M = [56, -15, -14, 47, 6, 57, 27, -3, -25, 13]
M[0] = 56
M[8] = -25
M[1] = -15
M[3] = 47
M[6] = 27

arr = [[-67.792, -37.059, -75.182, -21.259, 19.272, -9.934, -42.524, -67.452, -42.254, 133.599, -25.845, -54.062, 63.741, 14.269, 19.219, -15.399], [239.484, -39.560, 14.209, 168.574, -59.330, 81.873, -6.180, -16.531, 35.651, 236.891, -197.062, -117.013, -86.940, -16.748, 113.786, -48.469], [-36.951, -31.993, -32.599, -57.982, -8.300, -41.428, 11.781, -5.248, 91.574, 51.901, 93.809, -45.112, 69.980, -23.771, -18.673, 39.328], [60.348, -72.950, -67.734, 46.972, -44.524, 3.182, -37.477, -100.405, -108.984, 45.043, -1.015, 125.804, 87.143, -16.616, -57.998, -22.150], [123.439, -67.602, -111.159, 56.655, -76.658, -57.520, 50.060, 21.446, 83.423, 107.875, -132.416, 32.194, 29.942, 31.266, -84.152, -79.594], [-151.763, 59.881, 14.889, -85.365, 8.360, 51.885, 153.802, -103.585, 111.371, 69.803, 82.389, 15.203, 102.092, -69.578, -55.958, 18.385], [32.974, 60.268, -73.052, -23.628, -24.088, 68.091, -7.751, 52.551, 158.002, 94.667, -126.049, 16.363, 112.040, 51.918, -42.173, 5.267], [72.472, -0.455, -56.424, 27.428, -25.964, -38.770, 24.679, 54.898, 99.264, 70.072, -71.006, -2.205, -41.735, 53.870, -92.290, -26.123], [-43.826, -47.144, 11.221, -7.949, -172.799, -24.206, -55.859, -146.319, -68.649, 65.409, 13.029, 97.692, -29.336, -21.843, 73.663, -36.939], [11.238, 152.130, -117.542, -20.896, -139.065, 20.519, -7.952, -37.561, 46.471, 35.078, -97.271, 110.767, 9.563, -14.685, -126.478, 27.129], [14.194, -38.529, -47.193, -48.580, -54.093, -35.961, 12.382, -150.708, -89.347, -4.339, 88.933, 20.121, 72.048, -59.932, 9.952, 35.678], [-211.074, -99.056, 163.585, -34.033, 16.505, -153.471, 31.175, 0.171, 53.544, 43.349, 119.491, -105.189, 83.922, -90.735, 60.909, 110.235], [28.096, -30.874, -7.474, 13.354, 54.248, 28.080, 8.464, -36.970, -12.923, 22.112, -49.339, -35.973, -105.163, -2.613, 23.639, 7.569], [-0.476, 90.824, -142.840, -31.669, 42.699, 75.715, 18.679, -41.317, -35.838, 171.984, -194.482, 186.719, -123.812, -14.974, 21.517, 46.737]]
Rows and columns are counted from 0.
(0, 0) = -67.792
(10, 13) = -59.932
(1, 5) = 81.873
(8, 14) = 73.663
(13, 12) = -123.812
(4, 15) = -79.594
(8, 6) = -55.859
(8, 5) = -24.206
(0, 5) = -9.934
(1, 6) = -6.180
(12, 9) = 22.112
(12, 12) = -105.163
(3, 2) = -67.734
(0, 11) = -54.062
(2, 11) = -45.112
(1, 7) = -16.531
(9, 4) = -139.065
(13, 13) = -14.974
(0, 4) = 19.272
(11, 15) = 110.235
(2, 2) = -32.599
(13, 7) = -41.317
(0, 13) = 14.269
(8, 1) = -47.144
(5, 10) = 82.389
(7, 6) = 24.679
(12, 11) = -35.973
(9, 8) = 46.471
(4, 12) = 29.942
(5, 3) = -85.365
(7, 7) = 54.898
(13, 15) = 46.737
(9, 7) = -37.561
(6, 9) = 94.667
(11, 6) = 31.175
(9, 6) = -7.952
(4, 9) = 107.875
(11, 4) = 16.505

X = [-2.2  0.3  0.1  0.6 -0.1  2.1  0.3 -0.8  1.8 -0.6 -0.9  0.0]
X[0]	-2.2
X[6]	0.3
X[3]	0.6
X[5]	2.1
X[7]	-0.8
X[1]	0.3
X[8]	1.8

B = [6045 4954 6701 2211 7780 3652 5367]
B[0] => 6045
B[4] => 7780

a =
[[ 15  30 -46  30]
 [ -8  56  26  56]
 [ -2  37  48  37]
 [ 25  21 -38  21]
 [ 40 -15  22 -15]
 [ 25  43 -33  43]
 [-41  19 -22  19]
 [-24 -18  37 -18]
 [ 10 -24 -56 -24]]
a[0, 0] => 15
a[:, 3] => [30, 56, 37, 21, -15, 43, 19, -18, -24]
a[0] => [15, 30, -46, 30]
a[6, 0] => -41
a[2, 3] => 37
a[0, 2] => -46
a[3, 1] => 21
a[5] => [25, 43, -33, 43]
a[0, 3] => 30
a[7, 3] => -18
a[8] => [10, -24, -56, -24]
a[1, 0] => -8
a[:, 2] => [-46, 26, 48, -38, 22, -33, -22, 37, -56]
a[2, 0] => -2
a[7, 1] => -18
a[1] => [-8, 56, 26, 56]
a[2, 1] => 37
a[5, 1] => 43

A = [  6   1  46 202  83]
A[0] => 6
A[1] => 1
A[4] => 83
